Below are the code and all the weights of a small trained network. Each question names an input and a class and asks about switching units off, where a switched-off unit gives its printed mean instead of its output.

import numpy as np


def w(rows, s, z=0):
    codes = np.array(rows[::2]) - 128.0
    scale = np.full(codes.shape[1], s)
    scale[-1] = z or s
    return codes * scale


def norm(h):
    return h / np.sqrt((h * h).mean(-1, keepdims=True) + 1e-5)


def f(y):
    return np.maximum(y, 0)


def log_softmax(a):
    a = a - a.max(-1, keepdims=True)
    return a - np.log(np.exp(a).sum(-1, keepdims=True))


def net(x, mask):
    res = np.array(x, float).reshape(1, 4) / 4 @ E
    u = 0
    for l in range(4):
        y = f(norm(res) @ A[l][:, :-1].T + A[l][:, -1])
        res = res + np.where(mask[u : u + 5], y, B[l][:, -1]) @ B[l][:, :-1]
        u += 5
    return log_softmax(norm(res)[-1] @ U[:, :-1].T + U[:, -1])


A, B = {}, {}
E = w([
[164,254,135,163],'x0',
[115,130,98,116],'x1',
[107,174,126,179],'x2',
[161,99,66,184],'x3',
],0.0077)
A[0] = w([
[230,92,199,153,196],'L0N0',
[139,2,187,172,30],'L0N1',
[217,166,233,131,137],'L0N2',
[155,90,172,241,1],'L0N3',
[190,104,127,58,93],'L0N4',
],0.0072,0.0028)
B[0] = w([
[211,105,2,54,220],'L0N0',
[67,150,167,187,252],'L0N1',
[121,66,170,155,248],'L0N2',
[37,184,56,194,167],'L0N3',
[63,139,159,92,192],'L0N4',
],0.007,0.0031)
A[1] = w([
[189,102,118,101,250],'L1N0',
[131,91,118,78,232],'L1N1',
[154,181,86,124,221],'L1N2',
[104,174,122,73,196],'L1N3',
[72,158,166,254,223],'L1N4',
],0.0092,0.0014)
B[1] = w([
[50,130,89,97,171],'L1N0',
[196,189,95,188,198],'L1N1',
[162,59,178,203,185],'L1N2',
[98,143,2,217,173],'L1N3',
[166,54,75,2,253],'L1N4',
],0.0068,0.0055)
A[2] = w([
[185,73,225,20,133],'L2N0',
[36,203,181,38,80],'L2N1',
[220,172,133,131,253],'L2N2',
[157,126,3,40,186],'L2N3',
[98,97,48,154,221],'L2N4',
],0.007,0.0021)
B[2] = w([
[128,202,101,99,182],'L2N0',
[122,106,9,168,169],'L2N1',
[1,105,151,152,185],'L2N2',
[155,226,149,90,255],'L2N3',
[98,160,139,35,228],'L2N4',
],0.0095,0.0069)
A[3] = w([
[170,227,171,231,180],'L3N0',
[84,194,188,139,171],'L3N1',
[149,187,40,47,196],'L3N2',
[144,126,254,161,249],'L3N3',
[53,103,75,56,112],'L3N4',
],0.0086,0.0017)
B[3] = w([
[2,142,214,70,147],'L3N0',
[147,135,212,73,156],'L3N1',
[136,149,128,232,246],'L3N2',
[91,98,216,84,131],'L3N3',
[122,133,166,104,209],'L3N4',
],0.0081,0.013)
U = w([
[71,79,213,97,198],'0',
[159,205,100,108,149],'1',
[147,187,133,158,169],'2',
[108,142,41,232,139],'3',
[220,142,152,129,93],'4',
[170,17,165,226,2],'5',
[217,99,151,159,15],'6',
[194,4,169,230,14],'7',
],0.013,0.0079)

Each question gives the input, the list of numbers given to net, and the class t.
The units are the neurons (one row each of A and B). Each row of codes is followed by its name. A weight is (code - 128) times the scale printed after its matrix; where a second scale follows, it is the last column's (A, B and U).
mask holds one flag per neuron, layer by layer. A switched-off neuron (its flag False) gives its mean, the last column of its row in B, instead of its output. The means were averaged over made-up inputs and are rounded, as every weight is.
A unit's drop is (log p(t) with every unit on - log p(t) with that unit switched off) / (log p(t) with every unit on - log p(t) with every unit switched off).
The circuit of an input: a set's keep is (log p(t) with only the set's units on - log p(t) with every unit switched off) / (log p(t) with every unit on - log p(t) with every unit switched off). Starting from the 12 units with the biggest drops (on a tie, the unit counted first), units are removed one at a time, each time the one whose removal leaves the highest keep (on an exact tie, the one counted first), for as long as the keep stays at least 0.8.
circuit, biggest first: the units of the circuit, biggest drop first
unit that matters most: the unit with the biggest drop
k most important neurons: the k neurons with the biggest drops, biggest first
top k neurons in layer l: the k neurons of layer l with the biggest drops, biggest first
input [-1,0,8,5], class 1: unit that matters most -> L1N4
input [4,4,2,0], class 0: circuit, biggest first -> (L2N2, L1N2, L3N1)
input [-4,8,0,6], class 2: circuit, biggest first -> (L1N2, L2N1, L2N3)
input [7,7,3,-7], class 0: circuit, biggest first -> (L3N0, L3N1)
input [-5,7,-5,-1], class 2: 4 most important neurons -> (L1N1, L2N2, L0N2, L1N2)
input [-6,-7,8,2], class 1: circuit, biggest first -> (L1N4, L0N2, L2N2)
input [6,-2,2,-6], class 0: 4 most important neurons -> (L0N1, L2N2, L1N0, L0N4)
input [4,0,0,-2], class 0: circuit, biggest first -> (L3N0, L1N2)
input [-5,-8,-6,2], class 2: 2 most important neurons -> (L0N0, L1N1)
input [4,2,1,-6], class 3: 4 most important neurons -> (L2N1, L0N0, L1N1, L0N2)
input [-3,0,8,7], class 1: circuit, biggest first -> (L1N4, L2N4)
input [5,-1,5,-8], class 3: 2 most important neurons -> (L2N1, L1N4)
input [-2,3,5,5], class 1: 4 most important neurons -> (L1N4, L2N4, L0N0, L2N3)
input [-4,6,-2,-3], class 2: circuit, biggest first -> (L1N1, L1N4)
input [-2,-6,-7,-4], class 1: most important neuron -> (L0N0)
input [-1,0,-7,-6], class 1: 2 most important neurons -> (L2N3, L0N1)
input [6,1,6,-5], class 0: top 3 neurons in layer 2 -> (L2N2, L2N4, L2N0)
input [7,7,-7,2], class 0: 2 most important neurons -> (L1N4, L1N2)
input [-2,6,5,-8], class 3: 3 most important neurons -> (L2N1, L0N0, L1N4)
input [-2,-8,-3,7], class 2: unit that matters most -> L2N4
input [-4,-5,-3,-4], class 2: 2 most important neurons -> (L0N0, L1N1)
input [-3,2,7,5], class 1: 2 most important neurons -> (L1N4, L2N4)
input [-5,6,-2,-8], class 3: 3 most important neurons -> (L2N1, L1N4, L0N0)
input [-4,3,-2,-5], class 3: top 2 neurons in layer 1 -> (L1N4, L1N2)
input [6,-3,5,-5], class 0: top 2 neurons in layer 3 -> (L3N2, L3N1)
